Below is a small trained network, with its code and all its weights. Each question gives an input and a class and asks what happens when units are switched off, that is, made to give their printed mean instead of their output.

import numpy as np


def w(rows, s, z=0):
    codes = np.array(rows[::2]) - 128.0
    scale = np.full(codes.shape[1], s)
    scale[-1] = z or s
    return codes * scale


def norm(h):
    return h / np.sqrt((h * h).mean(-1, keepdims=True) + 1e-5)


def f(y):
    return y / 2 * (1 + np.tanh(0.7978845608 * (y + 0.044715 * y**3)))


def log_softmax(a):
    a = a - a.max(-1, keepdims=True)
    return a - np.log(np.exp(a).sum(-1, keepdims=True))


def net(x, mask):
    res = np.array(x, float).reshape(1, 7) / 4 @ E
    u = 0
    for l in range(4):
        y = f(norm(res) @ A[l][:, :-1].T + A[l][:, -1])
        res = res + np.where(mask[u : u + 10], y, B[l][:, -1]) @ B[l][:, :-1]
        u += 10
    return log_softmax(norm(res)[-1] @ U[:, :-1].T + U[:, -1])


A, B = {}, {}
E = w([
[83,150,89,46,89,67,108,133,55,111],'x0',
[210,86,154,178,128,94,150,110,82,123],'x1',
[136,58,95,83,124,178,200,110,113,72],'x2',
[121,99,143,105,255,131,114,125,23,172],'x3',
[157,112,201,111,142,66,57,124,215,94],'x4',
[155,185,121,149,137,149,53,40,37,161],'x5',
[108,46,128,127,132,174,48,171,121,231],'x6',
],0.0081)
A[0] = w([
[220,29,167,131,229,130,99,91,101,113,121],'0.n1',
[142,98,112,76,79,158,177,77,122,24,69],'0.n2',
[73,185,145,133,115,146,82,162,154,146,109],'0.n3',
[173,82,156,118,204,133,170,127,87,103,145],'0.n4',
[155,46,164,109,163,103,11,128,103,157,179],'0.n5',
[201,178,140,122,89,32,190,72,41,53,252],'0.n6',
[71,67,69,32,75,170,199,114,63,88,147],'0.n7',
[139,1,147,127,138,83,170,187,146,162,135],'0.n8',
[132,138,171,82,115,16,85,119,229,16,169],'0.n9',
[146,160,100,111,116,126,122,129,176,160,102],'0.n10',
],0.012,0.0031)
B[0] = w([
[237,164,232,108,110,161,102,131,62,60,217],'0.n1',
[216,132,125,90,161,147,182,56,119,91,197],'0.n2',
[111,79,43,189,107,99,143,69,130,139,175],'0.n3',
[110,148,70,171,174,186,179,63,99,146,187],'0.n4',
[119,126,155,68,157,116,2,126,116,186,218],'0.n5',
[165,147,55,237,167,106,44,160,82,64,250],'0.n6',
[26,144,124,92,99,193,109,235,154,78,232],'0.n7',
[108,36,108,112,120,149,204,135,120,60,188],'0.n8',
[163,151,113,99,173,89,165,142,251,173,253],'0.n9',
[126,75,108,146,93,97,116,143,109,109,144],'0.n10',
],0.013,0.011)
A[1] = w([
[133,95,130,84,136,115,78,166,79,126,64],'1.n1',
[134,144,143,107,148,81,141,150,188,101,253],'1.n2',
[110,133,103,86,98,154,179,64,162,127,94],'1.n3',
[126,82,122,111,146,148,147,148,179,164,145],'1.n4',
[128,125,95,122,119,119,113,135,74,79,160],'1.n5',
[99,115,168,155,117,128,83,138,80,82,110],'1.n6',
[153,103,131,153,109,145,184,129,141,63,133],'1.n7',
[86,165,128,105,254,142,174,145,54,138,106],'1.n8',
[140,176,120,167,91,82,182,132,145,158,79],'1.n9',
[67,153,132,125,62,177,112,141,114,103,17],'1.n10',
],0.018,0.0022)
B[1] = w([
[74,199,179,157,140,148,127,164,195,138,229],'1.n1',
[143,143,129,22,94,103,163,141,129,154,254],'1.n2',
[139,184,112,103,7,160,125,125,146,109,183],'1.n3',
[52,126,113,178,52,134,153,69,105,122,215],'1.n4',
[80,130,161,208,76,132,168,191,114,109,245],'1.n5',
[89,173,141,152,98,210,120,84,103,165,229],'1.n6',
[174,110,46,120,146,203,123,50,122,101,249],'1.n7',
[8,1,135,97,164,57,152,128,145,56,249],'1.n8',
[117,100,197,163,95,60,103,149,77,94,175],'1.n9',
[73,194,121,134,149,135,123,236,86,183,218],'1.n10',
],0.015,0.0078)
A[2] = w([
[211,193,201,100,172,33,113,191,151,4,5],'2.n1',
[224,135,239,138,156,137,122,123,79,123,51],'2.n2',
[123,137,60,142,134,118,120,229,223,148,127],'2.n3',
[88,116,100,120,116,143,70,131,134,146,77],'2.n4',
[228,161,92,77,141,136,120,86,136,114,51],'2.n5',
[106,127,194,95,85,33,154,111,179,148,41],'2.n6',
[98,75,124,27,155,151,213,132,149,120,80],'2.n7',
[198,137,73,97,113,91,58,83,122,139,136],'2.n8',
[131,27,196,97,139,166,111,76,154,192,116],'2.n9',
[119,161,106,82,158,98,50,124,130,185,116],'2.n10',
],0.013,0.0023)
B[2] = w([
[135,162,68,182,254,89,196,193,117,224,243],'2.n1',
[180,87,179,135,56,109,160,61,118,210,199],'2.n2',
[121,103,215,142,103,192,236,107,77,198,255],'2.n3',
[127,175,156,141,144,55,158,203,139,104,184],'2.n4',
[139,139,128,155,100,221,100,226,144,172,199],'2.n5',
[72,48,67,126,120,51,88,47,141,161,214],'2.n6',
[166,178,166,159,99,55,26,59,192,77,231],'2.n7',
[147,108,118,208,116,125,185,205,190,174,196],'2.n8',
[135,108,108,44,178,224,155,196,94,182,184],'2.n9',
[144,107,36,162,139,96,168,85,168,68,203],'2.n10',
],0.014,0.0074)
A[3] = w([
[167,168,80,77,109,121,5,171,172,198,72],'3.n1',
[91,115,116,99,124,163,94,97,132,99,88],'3.n2',
[179,159,84,154,125,176,163,158,51,173,5],'3.n3',
[147,170,162,179,87,55,61,25,126,128,93],'3.n4',
[198,223,120,54,68,125,166,140,150,102,106],'3.n5',
[167,154,90,174,141,55,113,140,97,178,102],'3.n6',
[68,123,88,121,182,121,85,215,114,159,92],'3.n7',
[153,91,19,126,197,108,144,122,55,47,28],'3.n8',
[92,146,51,213,101,127,195,138,109,144,93],'3.n9',
[158,173,68,144,159,67,105,81,197,176,103],'3.n10',
],0.014,0.0025)
B[3] = w([
[175,146,106,249,141,93,159,127,101,59,169],'3.n1',
[123,114,117,173,93,75,167,169,85,144,158],'3.n2',
[57,119,146,122,145,71,86,112,178,128,188],'3.n3',
[100,172,139,108,100,83,36,78,184,159,166],'3.n4',
[190,141,68,125,15,155,88,128,116,150,165],'3.n5',
[173,148,113,127,186,132,136,156,138,185,189],'3.n6',
[68,158,112,93,51,97,156,160,153,137,210],'3.n7',
[143,56,117,115,133,82,124,21,97,94,190],'3.n8',
[182,119,189,140,204,156,120,125,112,82,251],'3.n9',
[102,118,120,87,180,122,194,176,106,186,213],'3.n10',
],0.017,0.012)
U = w([
[169,181,198,194,159,118,7,94,101,158,96],'0',
[31,143,160,139,118,179,124,210,87,100,165],'1',
[158,117,101,35,170,112,72,135,120,118,2],'2',
[174,69,227,37,154,207,129,96,88,199,88],'3',
[86,78,109,61,57,66,156,77,191,179,139],'4',
[234,154,54,90,44,185,160,131,168,102,115],'5',
[210,143,86,160,212,95,176,170,158,201,169],'6',
[153,55,98,176,166,150,138,55,73,8,154],'7',
],0.014,0.007)

Each question gives the input, the list of numbers given to net, and the class t.
The units are the neurons (one row each of A and B). Each row of codes is followed by its name. A weight is (code - 128) times the scale printed after its matrix; where a second scale follows, it is the last column's (A, B and U).
mask holds one flag per neuron, layer by layer. A switched-off neuron (its flag False) gives its mean, the last column of its row in B, instead of its output. The means were averaged over made-up inputs and are rounded, as every weight is.
A unit's drop is (log p(t) with every unit on - log p(t) with that unit switched off) / (log p(t) with every unit on - log p(t) with every unit switched off).
The circuit of an input: a set's keep is (log p(t) with only the set's units on - log p(t) with every unit switched off) / (log p(t) with every unit on - log p(t) with every unit switched off). Starting from the 12 units with the biggest drops (on a tie, the unit counted first), units are removed one at a time, each time the one whose removal leaves the highest keep (on an exact tie, the one counted first), for as long as the keep stays at least 0.8.
units of the circuit, in order: the units of the circuit, biggest drop first
unit that matters most: the unit with the biggest drop
top k neurons: the k neurons with the biggest drops, biggest first
top k neurons in layer l: the k neurons of layer l with the biggest drops, biggest first
input [-6,6,-8,5,-4,-5,7], class 3: top 2 neurons : [0.n1, 0.n7]
input [7,0,-3,-5,-3,1,-5], class 6: units of the circuit, in order : [2.n1, 1.n4]
input [-3,-5,5,-8,-7,3,-6], class 7: unit that matters most : 0.n2
input [-3,-5,-8,6,2,-3,-7], class 4: units of the circuit, in order : [0.n6, 1.n2]
input [1,6,-2,-5,-5,-3,-4], class 7: top 2 neurons : [0.n6, 1.n5]
input [1,1,-6,6,0,5,2], class 0: top 4 neurons in layer 0 : [0.n9, 0.n1, 0.n7, 0.n5]
input [-8,-1,-8,2,0,2,-1], class 0: top 2 neurons in layer 1 : [1.n2, 1.n6]
input [6,-4,-8,7,-8,5,8], class 4: top 2 neurons : [0.n6, 1.n8]
input [-2,-4,3,5,4,-6,-4], class 4: top 4 neurons : [1.n8, 1.n4, 0.n4, 2.n7]
input [3,2,-3,4,2,-1,3], class 3: units of the circuit, in order : [0.n1, 0.n6]
input [4,6,-2,1,-3,-7,6], class 1: top 2 neurons in layer 0 : [0.n5, 0.n9]
input [2,-6,-7,4,-2,-5,-3], class 4: top 2 neurons : [0.n6, 0.n1]
input [-5,-6,2,-4,-1,2,5], class 0: top 4 neurons : [0.n7, 0.n8, 1.n8, 0.n2]
input [6,-6,-6,-3,6,-4,-2], class 4: units of the circuit, in order : [0.n6]
input [2,8,7,5,-8,-8,8], class 1: top 4 neurons : [0.n7, 1.n10, 0.n9, 0.n2]
input [-6,-8,8,-7,6,0,5], class 5: top 3 neurons in layer 1 : [1.n8, 1.n3, 1.n7]
input [-7,4,0,2,8,8,2], class 0: top 3 neurons in layer 0 : [0.n1, 0.n9, 0.n5]
input [6,6,-4,-3,2,-1,7], class 4: top 2 neurons in layer 2 : [2.n10, 2.n6]
input [-4,6,-7,6,6,1,2], class 3: top 2 neurons : [0.n6, 0.n1]
input [2,1,4,5,5,1,8], class 3: units of the circuit, in order : [0.n1]
input [-8,-5,-4,-6,0,-1,3], class 4: top 2 neurons : [0.n6, 0.n7]
input [-4,5,8,1,-8,1,7], class 1: top 2 neurons : [0.n7, 0.n9]
input [-7,0,1,-8,-7,1,-8], class 7: top 2 neurons : [0.n6, 0.n9]
input [-8,-7,6,-3,-4,1,-8], class 5: top 2 neurons : [0.n2, 1.n3]
input [-1,3,-7,-8,-3,6,3], class 0: top 2 neurons in layer 0 : [0.n7, 0.n9]
input [-6,-4,6,-1,-2,-8,-2], class 5: top 2 neurons : [0.n6, 1.n3]
input [4,5,4,-3,-6,3,-4], class 7: units of the circuit, in order : [3.n8]
input [1,3,4,4,5,-7,-5], class 7: top 2 neurons in layer 1 : [1.n8, 1.n7]
